Below are the code and all the weights of a small trained network. Each question names an input and a class and asks about switching units off, where a switched-off unit gives its printed mean instead of its output.

import numpy as np


def w(rows, s, z=0):
    codes = np.array(rows[::2]) - 128.0
    scale = np.full(codes.shape[1], s)
    scale[-1] = z or s
    return codes * scale


def norm(h):
    return h / np.sqrt((h * h).mean(-1, keepdims=True) + 1e-5)


def f(y):
    return y / 2 * (1 + np.tanh(0.7978845608 * (y + 0.044715 * y**3)))


def log_softmax(a):
    a = a - a.max(-1, keepdims=True)
    return a - np.log(np.exp(a).sum(-1, keepdims=True))


def net(x, mask):
    res = np.array(x, float).reshape(1, 5) / 4 @ E
    u = 0
    for l in range(3):
        y = f(norm(res) @ A[l][:, :-1].T + A[l][:, -1])
        res = res + np.where(mask[u : u + 10], y, B[l][:, -1]) @ B[l][:, :-1]
        u += 10
    return log_softmax(norm(res)[-1] @ U[:, :-1].T + U[:, -1])


A, B = {}, {}
E = w([
[123,189,94,128,152,190,51,68,171,61,64,173],'x0',
[68,168,198,2,120,118,64,109,139,121,96,165],'x1',
[86,151,60,134,200,139,92,105,141,178,54,105],'x2',
[127,99,118,127,125,104,126,135,125,106,106,138],'x3',
[158,139,112,135,126,103,124,108,111,162,129,154],'x4',
],0.0048)
A[0] = w([
[106,93,171,110,140,145,111,137,195,126,129,89,163],'0.n0',
[179,136,126,146,100,133,215,137,92,80,144,150,237],'0.n1',
[162,93,130,179,81,148,193,135,129,71,145,162,183],'0.n2',
[85,136,128,65,144,72,95,131,138,155,103,133,140],'0.n3',
[67,129,127,84,172,101,113,116,150,179,63,128,85],'0.n4',
[157,166,92,253,88,145,159,122,125,63,149,163,57],'0.n5',
[122,135,116,117,130,111,172,149,100,175,140,109,79],'0.n6',
[123,115,142,105,115,148,58,75,146,58,135,172,123],'0.n7',
[78,158,124,125,127,96,65,216,89,148,99,110,32],'0.n8',
[63,101,132,70,81,147,129,143,98,130,150,201,6],'0.n9',
],0.0049,0.002)
B[0] = w([
[240,150,118,144,62,91,111,78,3,169,149,118,152],'0.n0',
[67,200,115,64,144,122,55,175,115,208,84,100,250],'0.n1',
[151,171,87,181,155,138,35,196,132,173,86,15,250],'0.n2',
[85,130,176,99,104,121,107,188,92,125,210,82,203],'0.n3',
[39,74,25,207,32,166,48,204,107,156,136,64,211],'0.n4',
[125,247,67,27,152,98,48,241,62,43,220,39,253],'0.n5',
[155,128,156,117,34,151,95,123,186,136,107,113,168],'0.n6',
[211,126,141,132,93,176,60,58,180,175,93,165,213],'0.n7',
[153,110,134,156,154,141,160,195,125,199,212,112,137],'0.n8',
[199,74,112,121,166,123,161,138,143,124,208,201,150],'0.n9',
],0.0033,0.0031)
A[1] = w([
[166,97,68,196,114,132,176,138,112,133,116,130,2],'1.n0',
[184,116,97,63,125,77,185,119,88,116,254,155,100],'1.n1',
[107,110,98,62,197,100,152,52,173,103,164,170,34],'1.n2',
[115,124,88,211,225,104,173,121,111,171,97,86,79],'1.n3',
[162,174,99,179,110,76,126,208,65,146,147,36,113],'1.n4',
[213,153,213,129,103,22,171,154,66,75,210,109,170],'1.n5',
[44,38,135,155,161,112,248,123,77,173,137,88,134],'1.n6',
[148,143,50,212,230,175,155,65,180,34,114,196,42],'1.n7',
[169,128,241,50,33,91,132,49,132,101,143,180,240],'1.n8',
[138,167,124,70,65,97,89,202,82,140,190,94,130],'1.n9',
],0.0041,0.0015)
B[1] = w([
[108,154,189,98,71,170,149,216,200,204,117,181,135],'1.n0',
[100,117,168,53,153,108,86,116,114,50,61,89,145],'1.n1',
[79,96,163,115,44,145,148,167,147,167,126,63,112],'1.n2',
[169,169,166,173,64,152,142,114,187,130,105,155,183],'1.n3',
[97,44,131,144,90,180,205,41,173,147,170,253,254],'1.n4',
[83,139,140,43,143,75,41,128,62,20,91,99,187],'1.n5',
[252,177,154,170,110,119,96,29,192,111,122,148,177],'1.n6',
[24,13,198,29,233,207,178,185,33,246,137,123,159],'1.n7',
[217,162,24,217,111,144,141,105,196,137,137,65,195],'1.n8',
[35,101,151,119,170,106,159,115,71,131,78,198,222],'1.n9',
],0.0041,0.0058)
A[2] = w([
[103,171,127,80,180,97,67,105,125,51,129,121,233],'2.n0',
[50,74,166,110,189,157,163,193,89,180,128,126,97],'2.n1',
[144,172,85,125,120,132,88,155,105,157,56,148,137],'2.n2',
[128,168,55,84,180,98,52,118,95,84,163,53,179],'2.n3',
[94,165,109,117,130,160,89,127,100,195,99,128,70],'2.n4',
[107,82,174,157,58,43,130,142,117,164,206,147,190],'2.n5',
[53,106,120,71,178,128,179,125,110,194,137,108,43],'2.n6',
[197,126,143,169,123,111,119,52,254,123,131,134,158],'2.n7',
[100,163,97,95,146,173,68,109,104,207,121,93,132],'2.n8',
[118,154,164,123,127,134,38,77,140,97,113,128,248],'2.n9',
],0.0054,0.0018)
B[2] = w([
[146,210,182,215,101,87,117,103,193,182,98,112,247],'2.n0',
[103,35,93,179,139,169,194,135,49,90,254,199,206],'2.n1',
[139,161,176,94,89,129,151,131,79,48,144,81,184],'2.n2',
[148,159,236,63,64,64,21,156,166,115,39,76,254],'2.n3',
[115,74,202,104,106,69,127,163,142,61,153,155,190],'2.n4',
[53,96,128,87,250,166,138,171,88,97,108,113,232],'2.n5',
[92,57,82,177,163,126,176,121,72,125,210,164,174],'2.n6',
[233,112,74,140,98,193,182,98,156,197,199,187,227],'2.n7',
[94,101,134,86,159,84,179,168,62,80,127,99,228],'2.n8',
[181,144,122,159,136,99,156,122,176,179,110,104,225],'2.n9',
],0.0048,0.0043)
U = w([
[7,42,106,93,196,143,221,184,11,75,211,176,142],'0',
[101,253,221,37,94,51,36,152,146,44,47,43,42],'1',
[252,197,53,215,48,199,195,25,235,212,179,196,254],'2',
],0.0045,0.00094)

Each question gives the input, the list of numbers given to net, and the class t.
The units are the neurons (one row each of A and B). Each row of codes is followed by its name. A weight is (code - 128) times the scale printed after its matrix; where a second scale follows, it is the last column's (A, B and U).
mask holds one flag per neuron, layer by layer. A switched-off neuron (its flag False) gives its mean, the last column of its row in B, instead of its output. The means were averaged over made-up inputs and are rounded, as every weight is.
A unit's drop is (log p(t) with every unit on - log p(t) with that unit switched off) / (log p(t) with every unit on - log p(t) with every unit switched off).
The circuit of an input: a set's keep is (log p(t) with only the set's units on - log p(t) with every unit switched off) / (log p(t) with every unit on - log p(t) with every unit switched off). Starting from the 12 units with the biggest drops (on a tie, the unit counted first), units are removed one at a time, each time the one whose removal leaves the highest keep (on an exact tie, the one counted first), for as long as the keep stays at least 0.8.
units of the circuit, in order: the units of the circuit, biggest drop first
unit that matters most: the unit with the biggest drop
k most important neurons: the k neurons with the biggest drops, biggest first
top k neurons in layer l: the k neurons of layer l with the biggest drops, biggest first
drop when u is switched off: that unit's drop, to one decimal
input [-7,4,-7,4,2], class 1: 2 most important neurons	1.n5, 1.n8
input [6,-5,5,7,-6], class 0: units of the circuit, in order	1.n7
input [7,6,-1,6,-7], class 2: 2 most important neurons	0.n7, 0.n5
input [-5,2,-8,8,-2], class 1: 2 most important neurons	1.n5, 0.n4
input [-2,-7,0,3,8], class 0: 4 most important neurons	0.n5, 1.n4, 1.n8, 1.n6
input [8,2,-1,4,6], class 2: 4 most important neurons	0.n7, 1.n5, 0.n2, 0.n5
input [1,0,7,-3,5], class 0: top 2 neurons in layer 1	1.n5, 1.n8
input [-6,5,-8,3,5], class 1: 2 most important neurons	1.n5, 1.n8
input [-1,1,1,3,3], class 0: top 2 neurons in layer 0	0.n4, 0.n3
input [-5,2,-1,-8,4], class 1: 3 most important neurons	1.n5, 0.n4, 0.n2
input [0,-5,-4,-3,4], class 0: top 3 neurons in layer 1	1.n4, 1.n9, 1.n6
input [8,8,0,-8,2], class 2: top 3 neurons in layer 2	2.n7, 2.n9, 2.n5
input [2,0,6,-8,0], class 0: 2 most important neurons	0.n1, 0.n5
input [2,-5,-8,2,-6], class 1: 2 most important neurons	0.n5, 1.n7
input [0,3,4,3,-5], class 0: most important neuron	0.n3
input [2,-4,-7,1,-5], class 1: 2 most important neurons	0.n5, 1.n7
input [6,1,-1,1,-4], class 2: 2 most important neurons	0.n7, 1.n5
input [4,7,-7,6,0], class 2: drop when 1.n8 is switched off	0.1
input [8,2,-3,2,-8], class 2: drop when 0.n7 is switched off	0.6
input [-8,-7,6,-3,-5], class 2: unit that matters most	1.n6
input [5,-7,-8,8,-2], class 1: drop when 0.n5 is switched off	1.3
input [4,-2,5,7,-8], class 0: drop when 1.n7 is switched off	3.3
